What can hang from each mark:
z_116: z_386 z_596 z_851
z_872: z_211 z_584 z_596
z_76: z_198 z_596 z_872
z_584: z_211 z_872 z_887
z_851: z_76 z_198 z_888
z_401: z_584 z_663 z_720
z_211: z_76 z_584
z_663: z_198
z_888: z_386 z_584 z_872 z_966
z_386: z_887
z_198: z_211 z_851 z_872
z_720: z_116 z_401 z_584 z_663 z_888
z_966: z_211 z_401 z_584
z_887: z_386 z_596
z_596: z_76 z_198

Known rows, with every way that one mark hangs from another:
z_198[z_211 z_872[z_584[z_887] z_596]]: [ 136  150 -331   66  -45   77  -46   84  -83 -316  243 -214  248  -31
  203   36  300  -17 -309  -16  283 -287  167   60  571   98 -401  -10
    9  278  307 -268 -308 -384  -78  -27  101 -337 -223   55   52 -109
 -275  244  -26   90  165  105 -176   83 -242  243  385  136 -225  254
  174  158  256 -292 -220 -103  -97 -198]
z_401[z_720[z_116[z_386[z_887]] z_584[z_211] z_888]]: [ 291  197  306   35   84   13  -43 -310  233 -184 -104   -3   35 -158
 -138 -218   80 -337 -177   19   98  357 -134 -376  167  264  -69  101
   90 -330 -127  290  220   91 -222   91   23  293  126 -448 -166   85
 -148 -140 -300 -101 -231 -298  -23  427 -376 -224 -525  204    0 -235
  379  135 -179  -17 -225   17   61  357]
z_76[z_596[z_198[z_211 z_851 z_872]]]: [ 312   39 -376  112  -20  229  -73  -84 -176 -375  114 -281  107 -170
  287  346  243 -185 -422  126  276 -546  -66  101  165  145 -426  -49
    4  285  544 -267  -94 -307  -30 -230  -44 -265 -346  117    7 -253
 -121  115   34  411  435  117 -316 -247 -213  476  273  -55 -241  471
   -3  254  478 -250 -111 -134  -43 -375]
z_966[z_401 z_584[z_211 z_872]]: [  -7 -134  -19  119  147 -137 -504 -224   -4 -259  143 -310  180 -276
   21 -222   36 -231    3  -51  168   94  201 -168  662   25 -383  160
  141  126  -80  -58 -326   34 -172    9   99 -200   78  293  131  -19
 -214  107 -167  -74  108 -133 -113  300   29 -324  183  196 -218   81
  427 -128 -155 -202 -451   85  401  194]
z_887[z_386 z_596[z_198[z_872]]]: [  90  -76 -282 -153 -115  253  108 -211 -257 -104  319 -134  -74  -42
  167  -15  347   17 -148  195  215 -163 -350  201  151  168 -176  -99
   71   40   64 -322 -109 -349 -151 -163  197  168 -149  -33  -41 -114
 -201 -101  -45  194  123  284  126  238 -122   33   18 -112 -287   82
   -8  205  334 -182   70 -268 -160 -288]
z_584[z_211[z_76] z_872]: [ -81 -181  -40  168   55  109 -344 -127 -174 -231   98 -276   55 -318
   65  -31   50 -220   -3 -106  196  -69   54 -358  625  -36 -313  145
  135   67   24 -186 -414 -121  -49    2  100 -124   22  265   40  -26
  -51  -91 -174   28   20   63 -147   76  -72 -133  237  126 -123  248
  317   28  130 -179 -226   28  216  165]
z_596[z_76[z_198 z_872[z_211]]]: [ 266 -249 -366  126   33  251 -144 -123 -252  -70  174 -206 -111 -194
  307  319  217 -109 -209   18  349 -300   -4  108  470  -25 -340   53
   78  289  378 -258 -205 -125 -187 -197  125 -255 -178  174  205 -181
  -90  229   82  462  307  201 -203   93  -60  353  324  -48 -162  387
  101  233  414 -179  -86 -195   70 -238]
z_386[z_887[z_596[z_198[z_851[z_888]]]]]: [ 100   26 -321 -121  -43  296   71 -269  -75 -120   68  -95 -151  -84
  150  217  303  -81  -31  237  195 -194 -237  145 -160  129  -75 -115
  138   27  169 -102  183 -241 -150 -246  211  123 -174  -16  -96 -145
 -201 -222  -83  249  238   85   19   59   43  123   70   20  -54  105
 -140  257  260 -140   62 -210 -215 -212]
z_584[z_211[z_76] z_872 z_887]: [-210  -91  -26  168   -6  145 -358  -20 -235 -234  151 -273   71 -281
    6  -32  102 -223   30 -146  246  -49   41 -295  645  -42 -320   81
  174   25  -25 -221 -540 -181  -44   48  237  -73   43  217    9   31
 -113 -177 -192  -44 -112   10 -148  146  -48 -262  474  130 -151  255
  344   49  146 -223 -224  108  164  216]
z_887[z_386 z_596[z_198[z_211]]]: [  75 -103 -256 -157 -132  160  -14 -125 -204  -63  279 -146  -89    4
  167  -10  311  -21 -199  191  149 -121 -305  195  138  146 -182  -86
   84   39  105 -318   28 -324 -193 -183  207  130 -145   20  -37  -59
 -210 -127  -28  196  256  174   82  266  -83   96  -44 -134 -333  156
    7  214  247 -106  104 -265 -145 -347]
z_211[z_584[z_872[z_596[z_76[z_198[z_851]]]] z_887]]: [  -1 -118 -240  222   24  262 -169  -57 -415 -360  168 -479   95 -237
  170  275  222  -24 -158   -9  441 -500  112   -7  455  -59 -458   37
   92  222  197 -148 -466 -414   78  -44  147 -103 -255  239 -115  -57
 -247 -149    7  227   26  206 -214 -107   39  189  737   39  -14  513
   93  216  516 -282 -177  -71    5 -124]
z_211[z_76 z_584[z_872]]: [  35 -238  -85  248  115   78 -295  -38 -195 -257  144 -288   45 -244
  131  -29   85 -130 -100 -113  267 -184  162 -314  616  -72 -387   96
   52   29   49 -207 -420 -166  -33  -66    2 -145  -84  126   16  -61
 -128  105 -129   46  115  202  -58   69   11   -3  235  179  -48  176
  194   39   94 -212 -215  -68  115   50]
z_720[z_401[z_584[z_887[z_596]]] z_663 z_888]: [-103    5  -30  158 -242  -43   74   64  -54  -62   83 -147   87 -148
 -115 -489  254 -256 -294   -3  111  319 -355 -198  165  424  -19   43
    8 -137   30  165 -108   55 -260  -25   74  189  150 -535 -137  -38
 -267 -116 -218 -355   57 -352   33  428 -215 -262 -313   86 -236  -55
  393  -22    4  -86 -317 -144   20   97]
z_851[z_76[z_596] z_198[z_872] z_888[z_386 z_584]]: [ 566  347  -51  100  391  391 -119 -301    5 -197   65 -108 -111 -164
  188  729  102 -156  102   92  312 -598   -1  418  208   90 -275  -75
  127  171  441   11    7   78 -180 -386  -28 -513  -44   37  340 -287
  -72   79  179  229  297   65 -257 -454    1  120  255   59   77 -126
 -251  374   48 -278   56  147   18  -83]
z_851[z_198 z_888[z_872[z_596]]]: [ 280  -32  -54  121  110  246   57 -107  -42 -149   30 -214 -180 -154
  128  297   83  -97   22  101  248 -266   50  187  180   54 -171   21
  127  131  194   30  -96   67  -51 -288   81 -274  -11  337  184 -194
 -159    0  -53  138  140  137 -127 -147   -3   85  182  181   26   64
  -77  185  109 -176  -55   36    9   15]
z_198[z_211[z_76[z_872]]]: [ 216 -149 -233  195   23  119 -180  -14  -67 -221  113 -196   21 -196
  234  199  204 -180 -340  -14  254 -223   74 -154  517   53 -382   79
   37  119  318 -276 -264  -47 -126 -158  -26 -310 -155   94  133 -143
  -75  227 -109  260  371  160 -147   14 -198  339  156   48 -193  320
  155  131  177 -173 -133 -128   61  -78]
z_386[z_887[z_596[z_198]]]: [  41  -78 -194 -201 -100  200  142 -225 -252  -86  277  -19 -191  -93
   72  -47  305  -42  -21  247  259  -28 -301   81   47    3   32  -96
  101  -60    0 -188   82 -223 -143 -244  271  181  -63 -100  -56  -82
 -149 -305  -92  147  103  138  222  200   12 -109  -93  -58 -128   29
  -13  225  148 -126   71 -201 -196 -100]
z_386[z_887[z_596[z_198[z_211[z_584]]]]]: [ 125  -64 -261 -147  -51   56  -76 -112 -244 -220  346  -74  -32  -61
  222   71  354  -25 -172  138  275 -208 -182   69  272  -45 -283  -26
   41   74  108 -287   33 -307 -200 -269  175  -59 -199  -63   87  -81
 -166 -109  -27  194  228  130   88  123  -77   -4   -2  -91 -177  148
   37  236   99 -149   34 -204 -200 -230]
z_401[z_584[z_887] z_720[z_116]]: [ -40   33   64  118 -120  -15  -92   71   13 -174  -38 -215   64 -220
 -164 -422   51 -222 -310  -50  214  235  -99 -299  205  235  -70  -60
   57 -196   65  150   -8  -13 -189   48   -6  196   33 -357 -212  -18
 -210  108 -242 -265 -156 -199  -54  281 -117  -85 -128  135 -136  -39
  330   76  -40 -118 -317  -56   40  163]
z_596[z_76[z_198 z_872[z_211 z_584]]]: [ 270 -210 -478  111  120  208 -208 -115 -220  -66  212 -210  -23 -146
  398  301  231  -42 -256  -40  327 -354  141   41  621  -60 -376   47
   43  441  422 -253 -202 -250 -196 -162   88 -360 -211  183  213 -207
 -111  410  151  443  355  170 -161  175  -47  413  410   46 -135  295
  116  208  404 -200 -154 -248   23 -323]
z_198[z_851 z_872[z_211]]: [ 186   -1 -298  130  -17  185 -171   32  -25 -173   11 -213  136 -128
  174  154  175 -213 -221  -19  155 -243   32   59  330  185 -368   13
   17  185  305 -164 -159 -186  -41  -88   40 -155 -201  111  -73 -172
 -196  294  -56  267  328  146 -421  101 -136  294  241   48 -206  318
  116  112  333 -243 -218 -169   23 -207]
z_851[z_76[z_596] z_888[z_872]]: [ 359   62  -15  178  205  295   28 -250   33 -173   77 -208 -220 -153
  141  429   19 -179  -14   78  187 -352   87  100   63  117 -174  -28
  131  131  274  -25  -69   91 -108 -306   55 -312  -66  194  263 -270
  -47  -48  -15  245  260   73 -112 -160   53   99  201   89   71   46
  -76  224   95 -189  -50   60  102   -7]
z_887[z_386 z_596[z_198[z_211[z_584]]]]: [ 107 -117 -272 -108  -43   79 -142  -65 -232 -144  341 -172   -9    9
  232   21  318   28 -227  108  171 -225 -225  145  282   86 -340  -70
   44   82   89 -360  -56 -395 -198 -168  129   46 -203    4   18  -78
 -228   15   11  166  235  215   72  262  -51   76   66 -105 -308  129
    8  189  185 -134   62 -276 -164 -396]
z_872[z_596[z_76[z_198]]]: [ 175 -229 -235  105   -9  211  129 -178 -346 -166  148 -265  -84 -191
  120   85  165   44 -154  173  340 -268  -32   41  273    5 -128   22
   54  138  265 -173 -116 -222  -21 -149  105  -81 -148  144  -10 -163
 -113  -99   -7  260  118  235   -2  -75    8  298  208   -1  -75  354
    0  226  362 -127  -65 -183  -21 -185]
z_888[z_386[z_887] z_872 z_966[z_211 z_401]]: [ 307  269  119 -147  276 -105 -511 -324  -22 -254  245  -46   -4 -157
  -61  -58 -152 -274  267  122   77   16  290 -212  411   39 -200  150
  143  -41 -215   77 -182  274   31 -344  485  -84  353   95  107    2
 -202  -24 -182 -122  112  -38   52  220   33 -436  209  102 -121 -299
  162  -84 -282  -62 -301  224  180  217]
z_116[z_851[z_76[z_596 z_872[z_584]] z_888]]: [ 411  175 -225  141  348  350  -35 -254  167 -124   62 -217 -188  -45
  332  656  195  -89 -174   78  138 -474  143  179  216   24 -184 -163
   81  340  531 -165   69    7 -198 -252 -154 -343 -235  110  274 -376
   36  156  136  408  449   97  -91 -123   19  422  232  181  159  -34
  -79  218  221 -250  -19  -44   16 -144]
z_116[z_386[z_887] z_851[z_76 z_198[z_872[z_584]]]]: [ 426  228  -21  -16  328  385  244 -316  -79   -9   97  -49 -135   -1
  245  637  353 -181  -81  231  210 -375  -25  430  270  -93  -79 -150
   18  110  293    4  303  -74 -113 -457   -8 -264 -108   38   51 -239
   80 -113   76  514  286  174  -22 -140  -56  172  -23   34  220 -194
  -65  276   70 -281  170  -22 -172  149]
z_872[z_211 z_584[z_887] z_596[z_76]]: [ -29   11 -308   52  -87  204  -93   85 -308  -80  255 -196   84    2
  155   84  297   79  -92   25  295 -272  113  141  583   10 -218    7
   57  276  193 -297 -281 -426  -79   19  276 -175 -144  189  -32 -104
 -262  174   52  163   81  104 -128  288   32  140  530  115 -153  293
  128  186  286 -220 -125 -131  -69 -221]
z_720[z_401 z_663[z_198[z_211]] z_888]: [ 171   49  -33  183 -222 -141 -149   59   64  -65  -99 -240   75 -251
   48 -463  184 -278 -490  -32   65  213 -209 -194  262  386 -267  130
  -17  -50  354  179    6  221 -178  -89 -125  -49   27 -196 -148 -138
 -103   -9 -240  -40  349 -262 -122  216 -316  102 -650  -40 -168  210
  381   13   73  -22 -294 -197  288  -46]
z_966[z_401[z_584 z_720]]: [ 110 -148 -108  230   17 -213 -156  -36   35 -121  -21 -262  128 -216
  -56 -448   26 -297 -327   -8  221  172   72 -353  350  171  -93  -14
   28  -31  217  147   56   96 -233  -86  -38   -6   62  -78 -128  -82
 -246  397 -172 -204  169 -191   12  253   14   -1 -174  295 -204  -31
  341  -86 -198  -40 -465 -153  222  -15]
z_888[z_966[z_211[z_584]]]: [ 232   86 -122  -23  179 -184 -493 -115  -86 -259   86 -116   69 -171
   90 -140  -75  -75   22  -57  -28 -105  113 -211  510   64 -373   64
  -23   55   40  -94 -105   30  -46  -97   67 -171  144   38  159 -102
 -132  317 -120 -149  130   30 -159   90  -28  -85   86   61 -177  -85
  170  -98 -157 -133 -291  -16   90  -93]
z_584[z_211[z_76] z_872 z_887[z_596[z_198]]]: [-343 -125 -103   65 -123  241 -280  -34 -439 -218  316 -290  -13 -282
   78   86  292  -64  -10  -46  311 -154 -249 -175  570  -64 -286   65
  200  126  -29 -324 -518 -325  -57  -14  366   19  -39  265   28    9
  -93 -410 -139  -18  -94   14  -17  117  -45 -377  483  -30 -182  353
  295  155  280 -198  -85   23   56   66]
z_401[z_584[z_887] z_663]: [ -93    3 -130   93 -117 -104  -22   86 -109 -188   82 -178   53 -189
 -106 -365  138 -253 -237   -2  242  174  -73 -131  281  206  -31  -92
   56 -149  204   47 -137   36 -244  -51   74   16  138 -318 -142  -17
 -261  119 -131 -238  -12 -194  -45  283   -2 -120   70  143 -187  -11
  313   25   28 -161 -310 -106   47   89]
z_386[z_887[z_596[z_76 z_198[z_211 z_851]]]]: [  45  -21 -338 -190 -203  263   34 -280 -378 -158  235 -180  -75  -74
  225  289  434  -31 -191  298  241 -361 -321  166   55   71 -216    0
   41  132  243 -223  176 -350 -120 -287  237   42 -274   96 -105 -114
  -97 -343  -43  427  357   97  -29  -61 -109  249   89 -281 -142  425
  -21  309  381 -128  139 -219 -193 -294]
z_76[z_596[z_198[z_851[z_888] z_872[z_211]]]]: [ 330   36 -462  187   49  359 -149  -48  -67 -248   17 -221   37 -137
  336  489  229 -170 -232   52  290 -557   -7  248  132  158 -415  -54
   99  360  570 -294 -125 -299 -123 -195   50 -305 -334  195   96 -295
 -201  305  105  454  394  114 -423 -105  -67  438  429  131 -181  405
  -93  285  500 -258 -115 -140  -26 -420]
z_720[z_401 z_888[z_872]]: [ 245  -78   46  130   -2    7  -57 -158   54  -46   37 -138  -88 -158
   18 -233   15 -273 -138    6   -7  173    8 -293  209  292 -185  124
   26  -69   -3  138  -77  190  -53 -178   95   49  104  -23   15 -142
 -125   34 -250  -70  198  -54  -92  226 -246  -60 -238   74  -93  -89
  242  -58  -24  -70 -222  -35  154   58]
z_851[z_76 z_888[z_386 z_966]]: [ 380  311  -57   18  308  164 -274 -244  124  -63  -51  -44 -142  -82
    7  298  -83 -138  147  118   16 -177   69   88  116  244  -86  -49
  144    2  193   56  147  132 -145 -255  131 -182  128    0  164 -177
 -121  130  -30  -11  286   46 -103  -86  130  -13   72   64   26 -268
  -46  127  -78 -122   13  -19   81  -31]
z_596[z_76 z_198[z_211 z_851[z_888[z_872]]]]: [ 226  -11 -314   14  -45  218 -159 -293 -213 -121   76 -301 -122 -127
  298  459  194 -122 -169  154  118 -479  -42  122   97  179 -448   80
   61  282  452  -99   63 -127  -80 -371  149 -264 -246  449  113 -270
  -69    4  -56  435  431   44 -286 -286  -99  400  247 -149  -79  377
  -13  198  336 -125   17  -50  106 -309]
z_872[z_211 z_596[z_76[z_198]]]: [ 171 -248 -291  148  -34  243  -21  -25 -352 -113  157 -250  -37 -162
  192  190  204   15 -151   92  370 -311   11  151  419  -26 -228   82
   76  259  305 -267 -192 -265  -60 -131  186 -186 -180  235   43 -143
 -162   56   74  345  181  217 -182   53    8  297  329   31 -135  472
   41  260  413 -136  -91 -196    2 -256]
z_198[z_851[z_76] z_872]: [ 241   88 -159  166   57  267   -8 -167  -74 -181  -34 -280   55 -186
  139  317  166 -181 -269   55  170 -337  -36   33  187  214 -253  -34
  -15  110  348  -28    6 -103    7 -162  -86 -181 -185  105  -72 -245
  -58   66  -85  273  339  114 -284 -171  -76  298  117  -56   -9  224
   58  162  253 -261  -96 -151   55  -62]
z_596[z_76 z_198[z_211 z_851[z_888[z_584]] z_872]]: [ 370  152 -483  -93   -3  166 -224 -368 -195 -150   70 -199   11 -132
  372  470  314  -62 -162  130  171 -598 -109  273  228  230 -602   71
   -5  313  597 -151   75 -198 -169 -349   20 -398 -320  280  168 -316
 -117  216    7  404  455   43 -454 -441 -272  514  138 -139 -159  340
  -62  273  257 -193   -7  -68  132 -461]
z_401[z_663 z_720[z_116 z_584]]: [ 111   86   39  137 -122 -131 -115    5   -6 -187  -76 -165    8 -254
 -121 -538  -34 -248 -422  -14  211  321  -94 -358  153  294   37   -2
   40 -240  228  199   87  127 -220   22 -158  196   88 -381 -307  -76
 -193  157 -228 -218  -26 -231   -3  352 -129  -53 -587  179 -108  -15
  373  112  -44  -14 -380 -159  223  169]
z_386[z_887[z_596[z_198[z_211 z_851[z_76] z_872]]]]: [ 200  132 -289  -66 -101  343   39 -226 -249 -242  192 -207   22 -137
  294  526  462 -115 -333  198  312 -485 -284  234  118  123 -322    2
   29  210  359 -194  118 -287  -98 -338  115 -201 -324   91    3 -181
  -74 -256  -17  456  433   85 -179 -202 -200  227   71 -245  -61  387
    2  363  358 -239  109 -209 -157 -184]
z_116[z_386[z_887] z_596[z_76] z_851[z_198 z_888]]: [ 299   88   26 -113  163  430  449 -395  -23   83    8  119 -445   60
  125  670  365 -146  229  465  136 -289 -210  621 -148  -23   81 -207
  177  -96  298  -21  458  -30 -225 -446  175  -31  -66   78   42 -230
  115 -515   67  628  208  155  130 -146  -34  117 -114  -71  258 -101
 -235  281   96 -153  366  113 -211  118]
z_596[z_76 z_198[z_851[z_888]]]: [ 147  -50 -368   36  -32  281  -40 -308 -231  -35  -31 -245 -139 -121
  203  287  196  -47 -120  193  150 -365 -136  109  -13  174 -200  -61
   58  143  427 -123  174 -230 -103 -212   74  -34 -207  244  -58 -273
  -93   38  -43  353  315   70 -148 -163   79  408  161  -47  -52  261
  -87  194  339 -137   49 -180   22 -326]
z_663[z_198[z_851[z_76[z_596 z_872[z_584]]]]]: [ 274  171 -194  221  167  271 -101 -100   76 -276   -3 -415   10 -293
  263  489  249  -83 -443    4  274 -518   16  -26  336  126 -325  -81
   11  330  523   54 -176  -35  -48  -80 -209 -319 -250   91  -60 -248
  -25  109   50  365  431   27 -105 -130  -41  396  290  -39  139  297
   52  246  401 -287 -170 -208   33 -180]

Rows:
[  15  -67 -163 -205 -127  205  187 -329 -275  -87  287  -53 -175  -45
   57  -29  314    9   57  266  213  -61 -266   73  107   28    0  -29
   70  -68  -33 -171   83 -191 -181 -184  267  174  -71 -102  -24  -58
  -93 -352 -112  207  106  176  213  170  -31  -20  -47 -157  -89  121
   14  217  169 -122   82 -161 -182  -64]  z_386[z_887[z_596[z_76]]]
[ 249  158 -301  144  -55   66 -157  -74  229 -272 -131 -364  105 -223
  233  211  245 -143 -379  -16   99 -305  -70   48  205  300 -574   19
   18  209  588    8  -42    9 -172 -109 -116 -297 -299  132    7 -172
 -125  175 -139  286  444    3 -335 -231 -287  477    8  -76  -65  415
  114  164  363 -214 -187 -175   64 -288]  z_663[z_198[z_211 z_851[z_888] z_872]]
[  86 -152 -284   26 -155  271  -22  -51 -461  -42  218 -200  -76 -116
  192  191  294   63 -131  177  352 -341 -126  206  383    9 -180   65
   59  234  284 -343 -116 -333  -61 -145  223 -117 -171  322   -6 -188
 -167   46   48  329  168  178 -125   61   30  206  219  -34 -158  417
   52  246  354 -142   25 -197   34 -281]  z_872[z_211 z_596[z_76 z_198]]
[ 224  199   48 -246  207  117 -238 -370    2 -148  223   21  -88 -155
  -52  -42   45 -266  356  110  234    6   97    5  312  -16 -152   19
  190 -169 -170   55 -155   10 -113 -247  293   33  159 -147  -39   48
 -262 -200  -80  -28   -3  108   21  128   -7 -293   22   95  -29 -302
   45  129  -84 -194  -90  119   85  168]  z_888[z_386[z_887] z_584[z_872]]
[ 305 -240 -317  381  193  348  -98  -41 -158 -390   30 -336    3 -336
  261  469  142 -202 -391   26  405 -511  107 -149  288   -2 -324  -23
   82  225  433 -209 -405 -156   43 -182  -81 -243 -263   43  -18 -216
  -73   87   21  425  351  246 -193 -157  -53  499  589  141  -89  487
  -71  258  519 -210 -218 -147  -61 -177]  z_211[z_76[z_198[z_851] z_596 z_872]]
[ -60   33  -83  -82  -10  106 -184  -85  -94  -79  172 -112   29  -56
  -51 -182  105 -185   59    3   91   91  -88    9  312  128 -141 -121
  152 -113 -110 -212 -231 -246 -145   45  262  188   88   -6  -90   22
 -238  -97 -126  -25 -150   62  -34  443    5 -195  312   64 -302  -25
  164   67   92 -176  -93  -23  -22   -1]  z_584[z_211 z_887[z_386]]
[-283   68  -74   49 -230 -108 -159  102 -181 -187  125 -188  196 -249
 -135 -484  207 -273 -205  -65  186  236 -338 -188  352  224  -66  -33
  128  -23   66   92 -145  -79 -272   42  106   80  140 -249 -147  -31
 -206 -116 -179 -368 -165 -320  -25  376  -74 -407  -33   86 -319   75
  458  -13   -7  -58 -429  -65  120  116]  z_401[z_584[z_211 z_887[z_596]] z_720[z_663]]
[-152   -8 -316  -46 -122  191 -108   33 -296  -11  340 -160   -1   45
  162   54  355  100  -54   15  181 -170 -101  133  498   38 -196  -42
   61  249  115 -288 -180 -397 -189  -14  347  -43 -141   66   34  -78
 -187   38   29  121  161   58  -26  383   17   -8  434  -53 -200  230
  144  181  268 -192  -70 -167 -142 -277]  z_872[z_211 z_584[z_887[z_596[z_76]]]]
[ 129 -220 -232  281   74  181 -120  -36 -291 -394  143 -300  178 -359
  184  190  176  -60 -237  -41  387 -337   49 -188  642  -28 -398  159
   80  260  267 -312 -507 -255   35  -64   51 -332 -164  238   97 -148
  -60    0  -70  186   21  214 -209 -147 -206  160  459  138 -153  478
  162  190  368 -182 -254  -86   30  -35]  z_584[z_211[z_76[z_198[z_872[z_596]]]]]
[ -10 -142 -127  147   49  136 -201   87 -237 -150  213 -170   60  -53
   48  -89  176  -73  -98  -52  237 -123   66  -75  459   34 -275  -87
   65 -145  -61 -330 -417 -327  -65  -27  162   79  -52  -84 -136  -17
 -263   91 -115   31  -42  250   53  367   82  -32  454  168 -194   46
   34  104   78 -190  -93 -109 -139  -67]  z_211[z_76 z_584[z_887[z_386]]]
[  34  -35 -172  125   23   51 -287  209 -127 -104  187 -127   64  -47
   79  -38  147 -126  -76 -129  210  -84   95   41  504   13 -315  -67
   58   48   93 -252 -289 -225 -136  -30  189 -100  -71   -1   32  -73
 -263  274  -31   24   67   86 -202  356   72  -60  396  136 -206  113
  157   88   59 -227 -195  -81  -22 -129]  z_872[z_211[z_584[z_887]]]
[-115   22 -267   -6  -50  129 -142  163  -99  -46  277 -120   41   29
  108  -55  281    4  -80  -57  152  -34  -26   75  468   57 -162  -92
   87  195   60 -234 -220 -334 -166    7  307  -28  -90  -26    4  -51
 -259  121   -2  -12  147   39  -50  490   21  -98  379   93 -229   97
  154  131  168 -205 -169 -170 -155 -223]  z_872[z_211 z_584[z_887[z_596]]]
[ 228   67  -87  197  -56  172  139 -145  160  -14 -160  -40 -173 -231
   38  175   64 -200 -252  189  100  -53 -246  -52 -220  452  -49  -12
   37  -26  378  133  119 -112 -202 -144 -101  104 -104 -212 -232 -235
 -155  -73  -95  204  221 -240   33    5 -194   88 -492   14   56   43
  108  215  133 -149  -63 -109  -13   28]  z_720[z_116[z_596[z_198[z_851[z_888]]]] z_401 z_584]
[ 130  -20 -130  -59   51  238  151 -162   38   39   16  -29 -359  -35
  108  308  220  -69   25  276   34 -171 -168  274 -100  100   -1 -209
  144   41  416 -172  257  -62 -138 -287   92   29 -135  166   29 -328
   45 -273   13  325  270   69   58  -67  -17  106 -124   13  100  -35
  -95  115  159 -113  119   -3  -22 -139]  z_116[z_596[z_198] z_851[z_888]]
[ -57   79  -86  207 -199   -3 -311  188 -146  -54   58 -180  115 -206
  -30 -379   92 -414 -182 -181  325  183  -50  -83  465  145 -183   40
  136    4  190   55 -320  -64 -256    1  125  -21  119 -112 -187   30
 -390  138  -95 -126  -33 -254 -149  478  -27 -300 -133  291 -230  139
  493   55   83 -144 -465  -32  300  154]  z_401[z_720[z_584[z_872[z_211] z_887] z_663]]
[ 191  312   23 -244  140 -151 -523 -182 -116 -175  210  -30  -66 -191
  -29  -72  -74 -154  305  -36  -41  -58   81  -35  503  125 -397  108
   64    9 -132   88 -333  243   34 -272  383 -193  323  140  211  -62
 -191   40 -201 -275  -35  -83 -262   20 -167 -417  263  -10 -184 -212
  166  -54 -301 -136 -316  300  226   65]  z_888[z_584[z_887] z_872 z_966[z_211]]
[ 281  212 -119  -96  288    4 -512  -16   40 -105  219  -26   14  -45
   75   84  -86 -152  159  -10  -15 -130  295  -51  555  122 -272   83
  107  238  -10    4 -243   11  -20 -257  330 -236  151  131  125  -98
 -223  350    5  -55  248  101 -156  271   -3 -190  374  112 -144 -245
  141   -3  -19 -123 -237   17   71 -110]  z_888[z_386 z_872[z_211 z_584] z_966]
[  25  -75 -352 -149 -197  285  -33 -236 -370  -82  227 -279  -52   -4
  236  242  400   25 -248  271  138 -378 -364  241   68  202 -271  -47
   44  140  224 -294   86 -437 -116 -189  193  148 -277  160 -172 -109
 -163 -216   -6  400  363  179  -42   72  -85  326  155 -296 -276  410
  -47  264  468 -114  163 -292 -158 -459]  z_887[z_386 z_596[z_76 z_198[z_211 z_851]]]
[ -78  -60 -207 -109  -70  174  -59  -14 -326  -89  381 -144  -68   16
   85  -63  328   59  -75   93  234 -128 -269  174  227   71 -182 -189
   96  -57  -88 -337 -220 -435 -143  -85  291  257 -101  -97  -97  -37
 -292 -130  -29   20  -39  208  189  410   94 -181  314  -41 -260   -1
  -11  183  188 -185   55 -205 -228 -266]  z_211[z_584[z_887[z_386 z_596[z_198]]]]
[  50 -185 -168  176   62  204 -193  -78 -348 -269  177 -205   -7 -291
  131  166  123 -117 -148   51  285 -316  -87 -188  416  -50 -201   18
  102  152  242 -356 -299 -250  -26 -114   85 -155  -87  202   60 -190
    6  -82  -32  181   78   68  -65  -53    2   24  356   86 -185  327
   84  186  234 -134 -116  -27   40 -104]  z_584[z_211[z_76[z_596[z_198]]]]
[  56  228  140  -40   29 -153 -684  -19  112 -324 -113 -146  193 -211
 -150 -433   12 -152 -138 -130  -46  297   -2 -290  436  330 -343  127
  131 -128 -169  168  -24  158 -110  190   68   82  160 -143   32   -9
 -177   94 -337 -436 -169 -327 -360  408 -305 -378   14  150 -196 -122
  433  -80 -252  -48 -439  134  241  194]  z_401[z_720[z_116 z_888[z_966[z_584[z_211 z_887]]]]]
[ 425  189   87   -3  243  428  309 -324 -108  -10   60  -43 -223  -48
  156  657  333 -244  -35  287  234 -319 -170  498  120  -58  -39 -145
   52  -43  253   -6  298   54 -103 -487   26 -157  -75   29   42 -215
   98 -295    8  530  236  204  -60 -221  -70  114 -114  -59  193 -102
  -79  302   78 -259  236   28 -126  235]  z_116[z_386[z_887] z_851[z_76 z_198[z_872]]]
[ 107 -158 -433  -11  -11  237 -171  -78 -235 -154  356 -202   23  -59
  403  257  436   42 -384   69  280 -364 -104   22  538   45 -382   10
   64  292  230 -449 -271 -427 -184 -165  121 -169 -250   96   61 -115
 -174  159   38  323  371  236  105  267 -167  278  290   -4 -278  232
   42  234  341 -162   25 -317 -170 -368]  z_887[z_386 z_596[z_198[z_211[z_76[z_872[z_584]]]]]]
[ 277  -57 -382   82  206  286  -61  -76  -86 -237  277 -183  -15  -70
  248  168  192 -120 -232    7  385 -305  149  109  344  -10 -241 -211
  144  201  215 -283 -404 -367 -158  -93  130  -90 -145 -152   51  -93
 -291  179  148  284   96  233   72  362    9  246  653  213 -230   51
  -57  257  421 -275 -147 -154 -201 -266]  z_76[z_198 z_596 z_872[z_584[z_887[z_386]]]]
